Below is a small trained network, with its code and all its weights. Each question gives an input and a target symbol and asks what happens when units are switched off, that is, made to give their printed mean instead of their output.

import numpy as np


def w(rows, s, z=0):
    codes = np.array(rows[::2]) - 128.0
    scale = np.full(codes.shape[1], s)
    scale[-1] = z or s
    return codes * scale


def norm(h):
    return h / np.sqrt((h * h).mean(-1, keepdims=True) + 1e-5)


def f(y):
    return y / 2 * (1 + np.tanh(0.7978845608 * (y + 0.044715 * y**3)))


def softmax(a):
    e = np.exp(a - a.max(-1, keepdims=True))
    return e / e.sum(-1, keepdims=True)


def log_softmax(a):
    a = a - a.max(-1, keepdims=True)
    return a - np.log(np.exp(a).sum(-1, keepdims=True))


def net(x, mask):
    ids = ['Παεζλμτ'.index(c) for c in x.split()]
    T = len(ids)
    res = E[ids] + P[:T]
    q, k, v = (norm(res) @ M[0].T for M in (Q, K, V))
    z = softmax(np.where(np.tri(T) > 0, q @ k.T / 4**0.5, -1e9)) @ v
    res = res + np.where(mask[0], z, O[0][:, -1]) @ O[0][:, :-1]
    y = f(norm(res) @ A[0][:, :-1].T + A[0][:, -1])
    res = res + np.where(mask[1:13], y, B[0][:, -1]) @ B[0][:, :-1]
    return log_softmax(norm(res)[-1] @ U[:, :-1].T + U[:, -1])


Q, K, V, O, A, B = {}, {}, {}, {}, {}, {}
E = w([
[202,144,169],'Π',
[114,250,124],'α',
[200,73,12],'ε',
[113,254,125],'ζ',
[164,213,71],'λ',
[167,43,179],'μ',
[179,53,253],'τ',
],0.0064)
P = w([
[2,120,107],'0',
[90,158,151],'1',
[101,163,153],'2',
[112,162,153],'3',
[119,160,151],'4',
[126,157,151],'5',
[133,157,150],'6',
[138,153,150],'7',
[140,151,150],'8',
[143,147,150],'9',
[146,142,151],'10',
[149,141,151],'11',
[151,141,150],'12',
[155,136,147],'13',
],0.0053)
Q[0] = w([
[254,94,103],'H0',
[161,74,187],'H0',
[167,160,171],'H0',
[48,201,94],'H0',
],0.011)
K[0] = w([
[107,92,73],'H0',
[254,42,87],'H0',
[133,94,121],'H0',
[42,164,230],'H0',
],0.0097)
V[0] = w([
[79,124,181],'H0',
[115,130,198],'H0',
[30,252,216],'H0',
[169,166,190],'H0',
],0.0046)
O[0] = w([
[68,68,59,29],'H0',
[2,54,82,110],'H0',
[138,90,93,57],'H0',
[42,140,125,254],'H0',
],0.0052,0.00042)
A[0] = w([
[153,174,86,163],'N0',
[140,167,72,71],'N1',
[142,111,132,116],'N2',
[128,30,103,2],'N3',
[167,128,164,167],'N4',
[119,61,75,140],'N5',
[97,82,157,147],'N6',
[139,86,11,40],'N7',
[104,122,90,150],'N8',
[190,124,94,128],'N9',
[92,131,142,158],'N10',
[133,167,98,89],'N11',
],0.011,0.0039)
B[0] = w([
[108,80,124,253],'N0',
[162,121,93,181],'N1',
[126,130,75,126],'N2',
[231,81,149,130],'N3',
[90,158,105,247],'N4',
[163,212,175,129],'N5',
[127,151,1,169],'N6',
[32,168,178,148],'N7',
[198,156,207,140],'N8',
[57,158,160,179],'N9',
[99,188,184,158],'N10',
[213,59,88,165],'N11',
],0.0054,0.003)
U = w([
[15,208,135,137],'Π',
[123,106,116,29],'α',
[245,163,204,185],'ε',
[122,109,118,13],'ζ',
[160,189,86,25],'λ',
[206,37,100,252],'μ',
[44,40,126,206],'τ',
],0.011,0.0033)

Each question gives the input, a string of symbols that net reads in full, and the target symbol t.
The units are the heads (4 rows each of Q, K, V and O) and the neurons (one row each of A and B). Each row of codes is followed by its name. A weight is (code - 128) times the scale printed after its matrix; where a second scale follows, it is the last column's (O, A, B and U).
mask holds one flag per unit, heads first, then neurons. A switched-off unit (its flag False) gives its mean, the last column of its rows in O or B, instead of its output. The means were averaged over made-up inputs and are rounded, as every weight is.
A unit's drop is (log p(t) with every unit on - log p(t) with that unit switched off) / (log p(t) with every unit on - log p(t) with every unit switched off).
The circuit of an input: a set's keep is (log p(t) with only the set's units on - log p(t) with every unit switched off) / (log p(t) with every unit on - log p(t) with every unit switched off). Starting from the 12 units with the biggest drops (on a tie, the unit counted first), units are removed one at a time, each time the one whose removal leaves the highest keep (on an exact tie, the one counted first), for as long as the keep stays at least 0.8.
circuit, biggest first: the units of the circuit, biggest drop first
top k neurons: the k neurons with the biggest drops, biggest first
drop of u: that unit's drop, to one decimal
input λ τ μ Π μ μ ε μ Π μ Π ε, target λ: circuit, biggest first : [H0, N9, N3]
input Π ζ μ ε ζ μ μ ζ α μ α λ, target Π: top 4 neurons : [N7, N9, N6, N8]
input μ τ α τ λ α τ, target τ: circuit, biggest first : [H0, N6]
input λ Π Π Π Π μ α Π Π, target Π: circuit, biggest first : [H0, N4]
input ζ μ μ τ ζ ε ε, target λ: top 3 neurons : [N9, N7, N3]
input μ μ μ Π ε Π Π ζ μ μ ε λ, target μ: top 2 neurons : [N11, N0]
input μ λ μ ζ τ τ ζ α ε μ α α μ λ, target μ: top 4 neurons : [N11, N1, N0, N4]
input ε τ Π μ μ, target ε: top 2 neurons : [N0, N7]
input ζ ζ ζ μ ζ Π Π Π α μ λ Π ε ζ, target μ: top 2 neurons : [N11, N7]
input α ζ α α α ζ α Π μ ε ε μ Π α, target μ: drop of H0 : 0.8
input ε μ Π λ ε τ ζ μ τ ζ ε, target ε: drop of N2 : -0.1
input Π α μ λ ζ α μ μ ε, target Π: drop of N9 : 0.9
input Π ζ α α τ μ μ ε τ Π λ, target Π: drop of N0 : 0.1
